Below is a small trained network, with its code and all its weights. Each question gives an input and a class and asks what happens when units are switched off, that is, made to give their printed mean instead of their output.

import numpy as np


def w(rows, s, z=0):
    codes = np.array(rows[::2]) - 128.0
    scale = np.full(codes.shape[1], s)
    scale[-1] = z or s
    return codes * scale


def f(y):
    return np.maximum(y, 0)


def log_softmax(a):
    a = a - a.max(-1, keepdims=True)
    return a - np.log(np.exp(a).sum(-1, keepdims=True))


def net(x, mask):
    res = np.array(x, float).reshape(1, 7) / 4 @ E
    y = f(res @ A[0][:, :-1].T + A[0][:, -1])
    res = res + np.where(mask, y, B[0][:, -1]) @ B[0][:, :-1]
    return log_softmax(res[-1] @ U[:, :-1].T + U[:, -1])


A, B = {}, {}
E = w([
[189,153,89,2],'x0',
[127,128,127,128],'x1',
[41,96,42,108],'x2',
[205,73,65,171],'x3',
[128,127,130,129],'x4',
[129,130,126,129],'x5',
[123,249,76,170],'x6',
],0.0081)
A[0] = w([
[161,80,79,175,174],'neuron 0',
[117,71,181,237,82],'neuron 1',
[149,130,132,40,71],'neuron 2',
[199,160,113,49,65],'neuron 3',
[120,116,152,198,81],'neuron 4',
[58,159,181,85,71],'neuron 5',
[119,100,68,151,193],'neuron 6',
[76,125,172,187,87],'neuron 7',
[210,90,45,198,67],'neuron 8',
[50,122,98,88,116],'neuron 9',
[137,130,74,34,105],'neuron 10',
[39,152,138,91,157],'neuron 11',
[125,65,175,101,91],'neuron 12',
[86,115,86,116,82],'neuron 13',
[110,144,123,164,127],'neuron 14',
[74,123,158,180,95],'neuron 15',
[146,48,158,117,82],'neuron 16',
[102,166,81,136,155],'neuron 17',
[85,171,174,104,72],'neuron 18',
[168,154,115,61,96],'neuron 19',
[98,105,149,171,84],'neuron 20',
[119,123,152,194,88],'neuron 21',
[200,173,162,25,102],'neuron 22',
[203,129,88,81,154],'neuron 23',
[80,111,82,151,114],'neuron 24',
[166,80,119,140,67],'neuron 25',
[179,142,176,135,84],'neuron 26',
[110,185,78,146,69],'neuron 27',
[75,84,79,112,86],'neuron 28',
[198,62,41,170,84],'neuron 29',
[154,255,71,199,118],'neuron 30',
[139,227,88,140,139],'neuron 31',
[189,129,194,144,83],'neuron 32',
[76,98,202,79,117],'neuron 33',
[95,199,112,152,114],'neuron 34',
[92,35,150,103,99],'neuron 35',
[188,86,105,155,187],'neuron 36',
[156,181,249,137,105],'neuron 37',
[117,147,59,54,167],'neuron 38',
[181,113,194,126,115],'neuron 39',
[45,74,27,102,107],'neuron 40',
[117,122,112,120,255],'neuron 41',
[67,105,83,101,88],'neuron 42',
],0.01,0.0091)
B[0] = w([
[73,154,191,97,203],'neuron 0',
[105,87,80,139,188],'neuron 1',
[90,88,92,155,164],'neuron 2',
[67,102,76,147,180],'neuron 3',
[70,108,31,155,154],'neuron 4',
[52,220,108,57,161],'neuron 5',
[142,126,201,142,206],'neuron 6',
[89,99,84,145,167],'neuron 7',
[48,200,132,52,179],'neuron 8',
[185,177,120,156,177],'neuron 9',
[80,104,100,190,193],'neuron 10',
[109,169,185,125,199],'neuron 11',
[188,68,58,60,165],'neuron 12',
[165,206,63,164,147],'neuron 13',
[125,85,118,147,153],'neuron 14',
[110,84,79,135,164],'neuron 15',
[167,117,98,91,166],'neuron 16',
[157,85,157,126,184],'neuron 17',
[86,154,107,83,150],'neuron 18',
[67,121,76,182,173],'neuron 19',
[98,118,105,140,148],'neuron 20',
[88,113,73,132,154],'neuron 21',
[97,93,102,181,207],'neuron 22',
[93,120,137,166,209],'neuron 23',
[170,136,125,141,165],'neuron 24',
[137,137,110,74,143],'neuron 25',
[205,187,64,160,151],'neuron 26',
[174,99,106,79,154],'neuron 27',
[190,188,102,143,163],'neuron 28',
[64,197,132,74,187],'neuron 29',
[169,73,123,69,220],'neuron 30',
[159,53,141,81,203],'neuron 31',
[173,183,85,157,161],'neuron 32',
[134,121,176,58,180],'neuron 33',
[156,60,139,72,174],'neuron 34',
[189,92,116,95,183],'neuron 35',
[100,170,197,101,209],'neuron 36',
[159,197,130,148,189],'neuron 37',
[117,89,152,175,220],'neuron 38',
[164,167,119,159,171],'neuron 39',
[198,194,96,171,209],'neuron 40',
[154,108,254,192,254],'neuron 41',
[177,176,96,144,162],'neuron 42',
],0.0074,0.0093)
U = w([
[4,46,8,225,50],'0',
[129,100,201,167,254],'1',
[125,101,195,164,234],'2',
[224,225,63,185,56],'3',
[181,28,88,6,80],'4',
[2,220,155,31,17],'5',
],0.0093,0.0074)

Each question gives the input, the list of numbers given to net, and the class t.
The units are the neurons (one row each of A and B). Each row of codes is followed by its name. A weight is (code - 128) times the scale printed after its matrix; where a second scale follows, it is the last column's (A, B and U).
mask holds one flag per neuron, in row order. A switched-off neuron (its flag False) gives its mean, the last column of its row in B, instead of its output. The means were averaged over made-up inputs and are rounded, as every weight is.
A unit's drop is (log p(t) with every unit on - log p(t) with that unit switched off) / (log p(t) with every unit on - log p(t) with every unit switched off).
The circuit of an input: a set's keep is (log p(t) with only the set's units on - log p(t) with every unit switched off) / (log p(t) with every unit on - log p(t) with every unit switched off). Starting from the 12 units with the biggest drops (on a tie, the unit counted first), units are removed one at a time, each time the one whose removal leaves the highest keep (on an exact tie, the one counted first), for as long as the keep stays at least 0.8.
circuit, biggest first: the units of the circuit, biggest drop first
unit that matters most: the unit with the biggest drop
top k neurons: the k neurons with the biggest drops, biggest first
drop when u is switched off: that unit's drop, to one decimal
input [6,-3,-6,-7,-3,-1,7], class 4: circuit, biggest first => (neuron 31; neuron 30)
input [-1,6,3,1,-4,2,8], class 4: circuit, biggest first => (neuron 30; neuron 31)
input [7,1,4,-6,-3,-2,7], class 0: unit that matters most => neuron 10
input [-6,2,-6,5,-6,0,-5], class 0: top 2 neurons => (neuron 1; neuron 4)
input [8,-2,-8,8,1,-7,7], class 0: circuit, biggest first => (neuron 3; neuron 22; neuron 19)
input [-6,1,2,-4,2,0,3], class 0: top 4 neurons => (neuron 7; neuron 15; neuron 4; neuron 36)
input [5,5,0,2,3,8,8], class 4: circuit, biggest first => (neuron 30; neuron 31)
input [4,2,-3,2,-1,-8,8], class 4: top 2 neurons => (neuron 30; neuron 31)
input [0,-1,8,-7,6,0,-8], class 3: circuit, biggest first => (neuron 40; neuron 9; neuron 28)
input [-4,-1,8,-6,0,7,4], class 3: circuit, biggest first => (neuron 40; neuron 9)
input [0,4,8,2,2,0,-2], class 3: circuit, biggest first => (neuron 40; neuron 28)
input [-6,5,1,8,-1,2,2], class 5: top 3 neurons => (neuron 8; neuron 29; neuron 0)
input [-1,-6,6,7,-6,-6,7], class 4: circuit, biggest first => (neuron 30; neuron 31)
input [-2,-2,4,8,-6,-4,4], class 5: circuit, biggest first => (neuron 8; neuron 29)
input [6,-6,8,-5,-7,3,-2], class 3: circuit, biggest first => (neuron 40; neuron 9)
input [-5,4,-2,-2,-4,5,-6], class 4: top neuron => (neuron 12)
input [1,-4,-8,-8,0,-3,1], class 3: circuit, biggest first => (neuron 37; neuron 26)
input [-4,-5,-3,7,5,2,6], class 5: circuit, biggest first => (neuron 8; neuron 29; neuron 0)
input [-5,0,3,8,4,-6,-7], class 5: top 2 neurons => (neuron 29; neuron 8)
input [-6,3,-8,-7,5,1,-2], class 3: unit that matters most => neuron 37
input [-4,4,6,1,1,2,-2], class 3: top 2 neurons => (neuron 40; neuron 28)
input [-3,-1,-2,5,5,1,7], class 4: top 2 neurons => (neuron 30; neuron 31)
input [-6,2,4,7,4,8,6], class 5: top 2 neurons => (neuron 8; neuron 29)
input [0,-4,1,7,-1,7,-1], class 5: drop when neuron 8 is switched off => 0.2
input [-6,3,6,7,-5,4,7], class 4: drop when neuron 30 is switched off => 0.4
input [6,0,-4,3,3,-3,5], class 0: drop when neuron 3 is switched off => 0.2
